Below is a small trained network, with its code and all its weights. Each question gives an input and a target symbol and asks what happens when units are switched off, that is, made to give their printed mean instead of their output.

import numpy as np


def w(rows, s, z=0):
    codes = np.array(rows[::2]) - 128.0
    scale = np.full(codes.shape[1], s)
    scale[-1] = z or s
    return codes * scale


def f(y):
    return np.maximum(y, 0)


def softmax(a):
    e = np.exp(a - a.max(-1, keepdims=True))
    return e / e.sum(-1, keepdims=True)


def log_softmax(a):
    a = a - a.max(-1, keepdims=True)
    return a - np.log(np.exp(a).sum(-1, keepdims=True))


def net(x, mask):
    ids = ['ΘΛΞΩαβγεηπψ'.index(c) for c in x.split()]
    T = len(ids)
    res = E[ids] + P[:T]
    u = 0
    for l in range(2):
        q, k, v = (res @ M[l].T for M in (Q, K, V))
        z = softmax(np.where(np.tri(T) > 0, q @ k.T / 3**0.5, -1e9)) @ v
        res = res + np.where(mask[u], z, O[l][:, -1]) @ O[l][:, :-1]
        u += 1
        y = f(res @ A[l][:, :-1].T + A[l][:, -1])
        res = res + np.where(mask[u : u + 4], y, B[l][:, -1]) @ B[l][:, :-1]
        u += 4
    return log_softmax(res[-1] @ U[:, :-1].T + U[:, -1])


Q, K, V, O, A, B = {}, {}, {}, {}, {}, {}
E = w([
[162,171,117,47,62],'Θ',
[170,83,70,134,94],'Λ',
[158,136,125,104,169],'Ξ',
[140,150,155,176,88],'Ω',
[132,122,132,252,121],'α',
[102,155,168,160,86],'β',
[129,158,137,169,107],'γ',
[176,224,163,145,159],'ε',
[105,123,164,163,152],'η',
[65,116,100,114,84],'π',
[111,137,114,172,185],'ψ',
],0.023)
P = w([
[87,254,61,139,85],'0',
[113,108,143,127,167],'1',
[113,108,141,130,162],'2',
[119,110,143,130,164],'3',
[119,106,143,129,164],'4',
[119,114,144,130,161],'5',
[119,111,153,126,157],'6',
],0.009)
Q[0] = w([
[174,152,98,87,135],'L0H1',
[143,131,23,7,128],'L0H1',
[155,109,104,118,126],'L0H1',
],0.018)
K[0] = w([
[253,97,196,102,110],'L0H1',
[137,56,181,87,123],'L0H1',
[129,87,151,123,149],'L0H1',
],0.015)
V[0] = w([
[87,102,160,127,196],'L0H1',
[90,145,2,116,175],'L0H1',
[17,43,157,65,105],'L0H1',
],0.0064)
O[0] = w([
[52,92,155,102,169,31],'L0H1',
[184,233,2,95,210,180],'L0H1',
[123,132,228,124,140,3],'L0H1',
],0.0082,0.004)
A[0] = w([
[35,74,157,249,147,253],'L0N1',
[218,115,228,104,179,88],'L0N2',
[72,24,27,94,255,18],'L0N3',
[160,196,162,192,144,235],'L0N4',
],0.0067,0.0032)
B[0] = w([
[6,253,57,207,14,228],'L0N1',
[249,58,33,78,215,143],'L0N2',
[146,85,209,105,50,166],'L0N3',
[151,194,91,160,255,253],'L0N4',
],0.0067,0.0064)
Q[1] = w([
[177,201,139,254,177],'L1H1',
[169,14,186,139,206],'L1H1',
[38,144,82,218,85],'L1H1',
],0.011)
K[1] = w([
[188,249,35,87,197],'L1H1',
[144,48,110,213,197],'L1H1',
[20,159,61,113,97],'L1H1',
],0.011)
V[1] = w([
[110,200,109,151,46],'L1H1',
[55,130,99,130,254],'L1H1',
[208,110,5,79,181],'L1H1',
],0.009)
O[1] = w([
[228,115,254,83,31,248],'L1H1',
[171,139,31,43,148,134],'L1H1',
[247,66,109,155,147,206],'L1H1',
],0.0074,0.014)
A[1] = w([
[204,119,140,53,93,84],'L1N1',
[142,121,239,98,126,2],'L1N2',
[148,174,190,7,158,137],'L1N3',
[167,47,79,1,93,110],'L1N4',
],0.0089,0.0049)
B[1] = w([
[18,21,211,136,154,245],'L1N1',
[23,213,140,235,208,202],'L1N2',
[83,104,193,24,247,190],'L1N3',
[18,226,2,159,155,184],'L1N4',
],0.0083,0.012)
U = w([
[45,32,173,138,177,90],'Θ',
[46,2,81,176,53,186],'Λ',
[53,144,85,171,175,83],'Ξ',
[135,96,129,134,118,169],'Ω',
[146,181,116,185,70,144],'α',
[163,38,166,126,120,133],'β',
[88,205,150,168,165,14],'γ',
[190,157,187,93,214,96],'ε',
[113,106,160,225,176,8],'η',
[120,142,135,13,64,255],'π',
[169,75,159,85,72,220],'ψ',
],0.0067,0.0084)

Each question gives the input, a string of symbols that net reads in full, and the target symbol t.
The units are the heads (3 rows each of Q, K, V and O) and the neurons (one row each of A and B). Each row of codes is followed by its name. A weight is (code - 128) times the scale printed after its matrix; where a second scale follows, it is the last column's (O, A, B and U).
mask holds one flag per unit, layer by layer, with each layer's heads first. A switched-off unit (its flag False) gives its mean, the last column of its rows in O or B, instead of its output. The means were averaged over made-up inputs and are rounded, as every weight is.
A unit's drop is (log p(t) with every unit on - log p(t) with that unit switched off) / (log p(t) with every unit on - log p(t) with every unit switched off).
The circuit of an input: a set's keep is (log p(t) with only the set's units on - log p(t) with every unit switched off) / (log p(t) with every unit on - log p(t) with every unit switched off). Starting from all 10 units, units are removed one at a time, each time the one whose removal leaves the highest keep (on an exact tie, the one counted first), for as long as the keep stays at least 0.8.
circuit, biggest first: the units of the circuit, biggest drop first
most important unit: the unit with the biggest drop
top k neurons: the k neurons with the biggest drops, biggest first
top k neurons in layer l: the k neurons of layer l with the biggest drops, biggest first
drop when u is switched off: that unit's drop, to one decimal
input ε β π Ω Ξ β, target Λ: most important unit : L0H1
input β Θ π β, target γ: circuit, biggest first : (L1H1; L1N2; L0H1; L0N1)
input Ω Ω Ω η, target α: circuit, biggest first : (L0N1; L1N1; L1N3)
input π Ω η π Ξ, target Ξ: circuit, biggest first : (L1H1; L1N4)
input Λ η ψ Ω Θ ψ, target β: circuit, biggest first : (L0H1; L1H1; L1N2)
input ε π π η, target Λ: top 2 neurons in layer 1 : (L1N1; L1N4)
input α γ ε γ, target Θ: top 2 neurons : (L0N1; L1N1)
input Ξ Λ γ η ψ Ξ Ξ, target Ξ: circuit, biggest first : (L1H1; L1N4; L0N1)
input ε Ξ π α Ω γ, target Λ: top 2 neurons : (L1N1; L1N4)
input γ γ Λ, target Λ: circuit, biggest first : (L1N3; L0N4; L1N1)
input π ε β, target ε: top 2 neurons in layer 1 : (L1N3; L1N4)
input η ε η γ, target π: circuit, biggest first : (L0H1; L1H1; L0N1; L1N2)
input β ε Θ η Θ η, target γ: circuit, biggest first : (L0N1; L1H1; L1N2; L0H1)
input β Λ ε γ ψ, target γ: circuit, biggest first : (L0N1; L1H1; L0H1; L1N2)
input Ω Ξ Ω η Λ γ, target α: top 3 neurons : (L0N1; L1N3; L1N1)
input ψ Λ β η α ψ Ω, target Ξ: top 4 neurons : (L1N4; L0N1; L0N4; L1N1)
input ε π ψ π, target π: circuit, biggest first : (L1H1; L0H1; L1N1; L1N2)
input Ω β ψ Θ Ξ ε β, target α: top 2 neurons : (L1N1; L1N3)
input η Θ β Ω β, target π: most important unit : L0N1
input Λ Θ γ Ω, target β: top 3 neurons in layer 1 : (L1N1; L1N2; L1N4)
input Θ η ψ Λ Θ η Ω, target η: top 3 neurons in layer 1 : (L1N2; L1N1; L1N3)
input β Λ π Ω Θ η, target γ: top 2 neurons : (L1N2; L0N1)
input ε Ξ Λ Ξ Θ, target Θ: top 2 neurons in layer 0 : (L0N4; L0N2)
input ε ψ Θ Θ γ α, target α: top neuron in layer 0 : (L0N1)
input Ω η ψ, target α: drop when L1H1 is switched off : 0.1
input ψ ψ ε ε γ γ, target Ξ: drop when L0H1 is switched off : 0.9
input α Θ β π Θ ε ψ, target Θ: drop when L1N1 is switched off : 1.3
